Below is a small trained network, with its code and all its weights. Each question gives an input and a class and asks what happens when units are switched off, that is, made to give their printed mean instead of their output.

import numpy as np


def w(rows, s, z=0):
    codes = np.array(rows[::2]) - 128.0
    scale = np.full(codes.shape[1], s)
    scale[-1] = z or s
    return codes * scale


def norm(h):
    return h / np.sqrt((h * h).mean(-1, keepdims=True) + 1e-5)


def f(y):
    return np.maximum(y, 0)


def log_softmax(a):
    a = a - a.max(-1, keepdims=True)
    return a - np.log(np.exp(a).sum(-1, keepdims=True))


def net(x, mask):
    res = np.array(x, float).reshape(1, 6) / 4 @ E
    u = 0
    for l in range(4):
        y = f(norm(res) @ A[l][:, :-1].T + A[l][:, -1])
        res = res + np.where(mask[u : u + 9], y, B[l][:, -1]) @ B[l][:, :-1]
        u += 9
    return log_softmax(norm(res)[-1] @ U[:, :-1].T + U[:, -1])


A, B = {}, {}
E = w([
[128,126,228,102,172,137,82,118,106,253],'x0',
[150,126,76,123,63,178,128,46,91,186],'x1',
[131,131,127,132,123,127,127,132,130,133],'x2',
[200,128,135,202,175,97,182,130,7,141],'x3',
[122,125,135,123,136,136,135,122,125,118],'x4',
[128,130,131,128,128,130,130,127,126,127],'x5',
],0.0036)
A[0] = w([
[136,184,160,126,136,138,99,75,93,168,76],'L0N0',
[137,108,208,4,141,165,81,160,164,227,137],'L0N1',
[82,132,132,136,182,103,162,192,150,137,217],'L0N2',
[143,96,196,76,204,150,41,147,71,231,31],'L0N3',
[43,87,128,127,181,87,143,160,231,119,135],'L0N4',
[50,141,105,37,68,151,69,145,171,92,177],'L0N5',
[127,91,100,161,112,58,142,126,19,88,161],'L0N6',
[60,110,167,91,150,82,75,59,181,191,118],'L0N7',
[130,124,185,123,176,114,130,174,145,166,2],'L0N8',
],0.0036,0.0018)
B[0] = w([
[154,68,55,148,166,82,124,132,137,109,166],'L0N0',
[163,121,124,102,70,144,29,171,100,59,253],'L0N1',
[179,126,174,143,150,89,74,150,184,37,192],'L0N2',
[77,201,56,255,141,121,207,80,170,148,228],'L0N3',
[157,229,165,126,81,136,124,154,85,152,203],'L0N4',
[145,174,129,214,139,53,162,54,167,241,241],'L0N5',
[183,111,152,75,97,133,108,122,120,194,203],'L0N6',
[164,97,89,88,125,188,69,148,77,80,211],'L0N7',
[83,198,220,81,108,151,174,161,92,58,165],'L0N8',
],0.0036,0.0045)
A[1] = w([
[64,140,136,161,209,38,248,122,155,148,87],'L1N0',
[83,250,123,117,77,155,124,140,194,116,109],'L1N1',
[228,155,147,184,143,59,135,181,186,108,60],'L1N2',
[99,203,99,2,66,157,58,120,196,188,117],'L1N3',
[166,222,170,212,173,65,82,108,95,173,81],'L1N4',
[74,89,69,118,93,178,110,77,184,148,3],'L1N5',
[191,28,65,56,188,9,182,238,184,72,64],'L1N6',
[212,58,112,94,134,160,185,232,19,104,104],'L1N7',
[76,133,177,194,199,131,209,142,25,180,112],'L1N8',
],0.0032,0.0014)
B[1] = w([
[4,239,125,92,118,184,104,160,113,167,165],'L1N0',
[113,132,204,155,169,114,188,113,99,139,230],'L1N1',
[47,105,187,164,196,134,133,137,126,105,218],'L1N2',
[133,78,125,166,176,90,169,167,72,96,253],'L1N3',
[95,84,114,87,76,115,171,110,198,74,239],'L1N4',
[129,97,95,147,171,188,85,90,55,179,176],'L1N5',
[109,60,235,136,182,91,57,83,86,127,176],'L1N6',
[163,55,179,147,153,147,76,189,94,82,198],'L1N7',
[50,161,59,161,89,95,140,99,234,67,197],'L1N8',
],0.0039,0.0036)
A[2] = w([
[160,164,127,51,87,190,54,170,104,117,211],'L2N0',
[131,92,58,91,107,111,95,132,133,102,134],'L2N1',
[72,191,176,156,155,88,119,166,130,91,81],'L2N2',
[128,128,66,120,120,147,170,2,124,166,5],'L2N3',
[111,175,105,117,118,143,107,151,158,112,73],'L2N4',
[166,106,53,114,108,165,80,89,110,200,168],'L2N5',
[222,98,88,81,79,194,145,109,83,153,61],'L2N6',
[125,132,128,181,205,134,161,135,71,173,65],'L2N7',
[126,112,202,33,186,159,77,235,120,63,193],'L2N8',
],0.0049,0.0021)
B[2] = w([
[145,123,97,27,149,219,100,182,56,167,178],'L2N0',
[128,146,148,101,181,164,143,137,133,199,156],'L2N1',
[120,119,152,42,90,184,159,178,191,114,255],'L2N2',
[237,142,130,196,105,29,120,119,117,220,211],'L2N3',
[144,81,146,97,100,131,148,170,110,151,144],'L2N4',
[64,115,141,173,179,136,170,84,147,70,240],'L2N5',
[108,175,144,30,96,169,63,253,153,132,196],'L2N6',
[93,169,104,62,101,126,111,116,218,107,155],'L2N7',
[186,55,72,167,118,62,104,80,90,219,247],'L2N8',
],0.0049)
A[3] = w([
[190,97,107,80,43,129,84,242,58,54,100],'L3N0',
[203,153,76,94,40,175,81,192,74,66,35],'L3N1',
[120,121,192,97,62,4,161,213,175,130,196],'L3N2',
[170,194,65,193,99,93,144,43,96,144,79],'L3N3',
[156,186,67,146,117,205,126,125,76,141,45],'L3N4',
[60,135,64,107,208,198,45,73,84,63,48],'L3N5',
[32,117,167,70,164,115,183,108,243,64,16],'L3N6',
[193,62,84,128,81,121,35,93,24,188,131],'L3N7',
[112,137,205,64,221,133,104,194,76,117,253],'L3N8',
],0.0044,0.0023)
B[3] = w([
[199,128,178,2,143,140,10,157,125,211,214],'L3N0',
[80,143,211,36,88,197,141,179,219,244,178],'L3N1',
[66,144,96,165,160,195,172,103,61,73,255],'L3N2',
[245,191,50,116,90,61,61,68,175,201,187],'L3N3',
[84,57,111,146,173,90,103,110,48,75,161],'L3N4',
[59,68,67,200,236,174,126,78,34,171,162],'L3N5',
[56,179,202,173,37,149,253,193,202,63,196],'L3N6',
[72,144,178,122,140,124,191,155,157,19,235],'L3N7',
[175,201,30,130,53,146,148,75,169,170,230],'L3N8',
],0.0042,0.0059)
U = w([
[64,169,206,189,62,146,211,186,202,62,197],'0',
[201,145,202,8,68,184,37,208,170,213,164],'1',
[212,195,68,199,70,67,84,45,184,221,186],'2',
[60,75,71,186,210,210,40,63,39,184,3],'3',
[205,1,218,180,172,60,70,176,71,46,68],'4',
],0.0067,0.0035)

Each question gives the input, the list of numbers given to net, and the class t.
The units are the neurons (one row each of A and B). Each row of codes is followed by its name. A weight is (code - 128) times the scale printed after its matrix; where a second scale follows, it is the last column's (A, B and U).
mask holds one flag per neuron, layer by layer. A switched-off neuron (its flag False) gives its mean, the last column of its row in B, instead of its output. The means were averaged over made-up inputs and are rounded, as every weight is.
A unit's drop is (log p(t) with every unit on - log p(t) with that unit switched off) / (log p(t) with every unit on - log p(t) with every unit switched off).
The circuit of an input: a set's keep is (log p(t) with only the set's units on - log p(t) with every unit switched off) / (log p(t) with every unit on - log p(t) with every unit switched off). Starting from the 12 units with the biggest drops (on a tie, the unit counted first), units are removed one at a time, each time the one whose removal leaves the highest keep (on an exact tie, the one counted first), for as long as the keep stays at least 0.8.
circuit, biggest first: the units of the circuit, biggest drop first
unit that matters most: the unit with the biggest drop
k most important neurons: the k neurons with the biggest drops, biggest first
k most important neurons of layer l: the k neurons of layer l with the biggest drops, biggest first
drop of u: that unit's drop, to one decimal
input [-3,8,-4,6,-6,7], class 1: unit that matters most => L2N6
input [0,6,5,-7,-7,-5], class 2: circuit, biggest first => L0N5, L2N2
input [-4,-7,7,1,1,-4], class 4: circuit, biggest first => L2N8, L1N6
input [-5,6,5,2,-5,4], class 1: 2 most important neurons => L2N6, L0N5
input [-2,5,-6,4,0,1], class 1: 2 most important neurons of layer 0 => L0N5, L0N3
input [4,1,5,-1,3,8], class 3: 2 most important neurons => L0N1, L0N7
input [-5,8,-5,6,-3,-7], class 1: 3 most important neurons => L2N6, L0N5, L0N3
input [8,-6,-2,1,0,7], class 0: 2 most important neurons => L0N3, L2N2
input [1,-1,-5,6,-7,5], class 0: 2 most important neurons => L0N1, L0N7
input [-3,-8,-1,4,-7,-2], class 4: 2 most important neurons => L0N3, L0N5
input [0,7,-7,5,5,1], class 1: 4 most important neurons => L2N6, L0N3, L0N5, L1N7
input [-4,-5,-8,3,7,-5], class 4: 2 most important neurons => L0N3, L0N5
input [2,0,5,8,1,-7], class 0: 3 most important neurons => L0N1, L0N5, L2N8
input [-2,8,-3,8,-2,-5], class 1: unit that matters most => L2N6
input [-7,-6,-4,2,-8,8], class 4: 4 most important neurons => L0N3, L0N5, L2N8, L1N6
input [8,-6,-1,1,-4,-4], class 0: 3 most important neurons => L0N3, L0N6, L1N4
input [-1,8,6,8,6,-6], class 1: 4 most important neurons => L2N6, L0N5, L0N3, L1N7
input [7,8,8,0,2,2], class 3: 2 most important neurons of layer 0 => L0N5, L0N1
input [7,7,-4,-2,0,-4], class 3: 2 most important neurons of layer 0 => L0N1, L0N3
input [-7,-8,-7,2,0,4], class 4: unit that matters most => L0N3
input [1,8,-2,-1,0,-4], class 3: 3 most important neurons of layer 1 => L1N5, L1N1, L1N8
input [-8,-5,1,3,-3,8], class 4: drop of L0N3 => 0.2
input [-8,-2,-3,2,-7,-3], class 4: drop of L0N3 => 0.8
input [5,2,7,-3,5,0], class 3: drop of L0N3 => 0.3
